Here is a tiny trained network, its code and every weight. The questions are about switching its units off for an input and a class, where a switched-off unit gives its printed mean instead of its output.

import numpy as np


def w(rows, s, z=0):
    codes = np.array(rows[::2]) - 128.0
    scale = np.full(codes.shape[1], s)
    scale[-1] = z or s
    return codes * scale


def f(y):
    return np.maximum(y, 0)


def log_softmax(a):
    a = a - a.max(-1, keepdims=True)
    return a - np.log(np.exp(a).sum(-1, keepdims=True))


def net(x, mask):
    res = np.array(x, float).reshape(1, 7) / 4 @ E
    y = f(res @ A[0][:, :-1].T + A[0][:, -1])
    res = res + np.where(mask, y, B[0][:, -1]) @ B[0][:, :-1]
    return log_softmax(res[-1] @ U[:, :-1].T + U[:, -1])


A, B = {}, {}
E = w([
[129,129,126],'x0',
[129,128,127],'x1',
[129,128,127],'x2',
[160,187,242],'x3',
[1,196,87],'x4',
[214,220,82],'x5',
[125,130,129],'x6',
],0.0086)
A[0] = w([
[125,46,8,53],'n0',
[66,220,75,72],'n1',
[182,179,68,94],'n2',
[139,188,217,107],'n3',
[98,16,154,112],'n4',
[200,104,133,83],'n5',
[222,120,117,154],'n6',
[169,169,92,89],'n7',
[177,84,123,81],'n8',
[233,224,71,70],'n9',
[108,103,147,71],'n10',
[133,200,229,69],'n11',
[155,133,45,132],'n12',
[122,81,106,151],'n13',
[147,64,155,148],'n14',
[50,66,212,99],'n15',
[67,175,158,136],'n16',
[89,155,109,189],'n17',
[158,87,163,87],'n18',
[101,50,162,88],'n19',
[112,140,190,88],'n20',
[120,112,94,181],'n21',
[119,132,136,253],'n22',
[124,144,199,94],'n23',
[118,169,156,75],'n24',
[125,165,94,158],'n25',
[109,129,78,167],'n26',
[192,48,160,38],'n27',
[113,78,160,89],'n28',
[126,113,171,117],'n29',
[73,173,119,49],'n30',
],0.014,0.011)
B[0] = w([
[182,93,38,209],'n0',
[67,40,164,195],'n1',
[1,181,96,187],'n2',
[230,73,15,204],'n3',
[100,203,116,212],'n4',
[58,58,178,184],'n5',
[89,90,204,235],'n6',
[31,203,110,165],'n7',
[42,62,133,168],'n8',
[75,215,87,230],'n9',
[95,185,108,135],'n10',
[140,68,51,198],'n11',
[209,95,127,193],'n12',
[173,152,134,181],'n13',
[123,104,196,201],'n14',
[96,228,66,211],'n15',
[132,47,185,189],'n16',
[144,84,199,200],'n17',
[62,112,116,165],'n18',
[53,194,93,179],'n19',
[128,107,83,157],'n20',
[200,137,140,190],'n21',
[251,231,207,251],'n22',
[144,110,34,168],'n23',
[123,56,104,143],'n24',
[114,140,166,178],'n25',
[181,122,150,189],'n26',
[67,82,145,186],'n27',
[98,162,115,158],'n28',
[127,145,110,157],'n29',
[25,42,150,154],'n30',
],0.0069,0.011)
U = w([
[67,154,130,62],'0',
[77,8,213,62],'1',
[161,101,192,254],'2',
[168,39,66,45],'3',
[156,106,204,223],'4',
],0.013,0.0086)

Each question gives the input, the list of numbers given to net, and the class t.
The units are the neurons (one row each of A and B). Each row of codes is followed by its name. A weight is (code - 128) times the scale printed after its matrix; where a second scale follows, it is the last column's (A, B and U).
mask holds one flag per neuron, in row order. A switched-off neuron (its flag False) gives its mean, the last column of its row in B, instead of its output. The means were averaged over made-up inputs and are rounded, as every weight is.
A unit's drop is (log p(t) with every unit on - log p(t) with that unit switched off) / (log p(t) with every unit on - log p(t) with every unit switched off).
The circuit of an input: a set's keep is (log p(t) with only the set's units on - log p(t) with every unit switched off) / (log p(t) with every unit on - log p(t) with every unit switched off). Starting from the 12 units with the biggest drops (on a tie, the unit counted first), units are removed one at a time, each time the one whose removal leaves the highest keep (on an exact tie, the one counted first), for as long as the keep stays at least 0.8.
units of the circuit, in order: the units of the circuit, biggest drop first
unit that matters most: the unit with the biggest drop
top k neurons: the k neurons with the biggest drops, biggest first
drop of u: that unit's drop, to one decimal
input [-7,6,-7,7,8,3,-2], class 1: units of the circuit, in order : (n1; n16)
input [-6,4,1,6,6,-7,0], class 0: units of the circuit, in order : (n15)
input [5,0,1,-8,-8,-8,-8], class 0: top 3 neurons : (n4; n19; n15)
input [1,8,5,8,-5,-1,7], class 3: top 3 neurons : (n3; n11; n23)
input [-8,-7,8,-7,4,-3,3], class 3: top 3 neurons : (n0; n6; n14)
input [-3,-2,-1,-2,6,-1,-5], class 1: top 2 neurons : (n1; n30)
input [-1,-6,-5,6,-3,7,-2], class 0: top 2 neurons : (n9; n2)
input [-5,-6,5,7,-8,-6,1], class 1: top 2 neurons : (n27; n14)
input [-3,-5,-7,8,8,-3,0], class 1: top 3 neurons : (n16; n30; n1)
input [-4,-7,-8,8,8,-4,1], class 1: top 2 neurons : (n16; n30)
input [0,4,3,-5,1,-3,6], class 2: top 3 neurons : (n3; n11; n23)
input [3,4,0,4,4,-6,6], class 0: top 2 neurons : (n15; n12)
input [-2,6,-4,3,-6,8,0], class 0: top 2 neurons : (n9; n2)
input [2,0,5,-3,-5,8,-3], class 0: units of the circuit, in order : (n9)
input [-7,5,-7,-1,-1,-6,-6], class 0: top 3 neurons : (n15; n19; n4)
input [-3,-8,0,6,2,8,1], class 0: top 3 neurons : (n9; n2; n7)
input [2,-1,-3,4,-6,4,-5], class 1: drop of n4 : 0.1
input [-2,7,1,8,-2,-3,6], class 3: drop of n3 : 0.2
input [8,-7,3,7,4,5,-2], class 3: drop of n11 : 0.3
input [3,7,-3,-8,4,-6,-5], class 3: unit that matters most : n0
input [-6,-7,4,7,-8,8,8], class 0: drop of n2 : 0.2
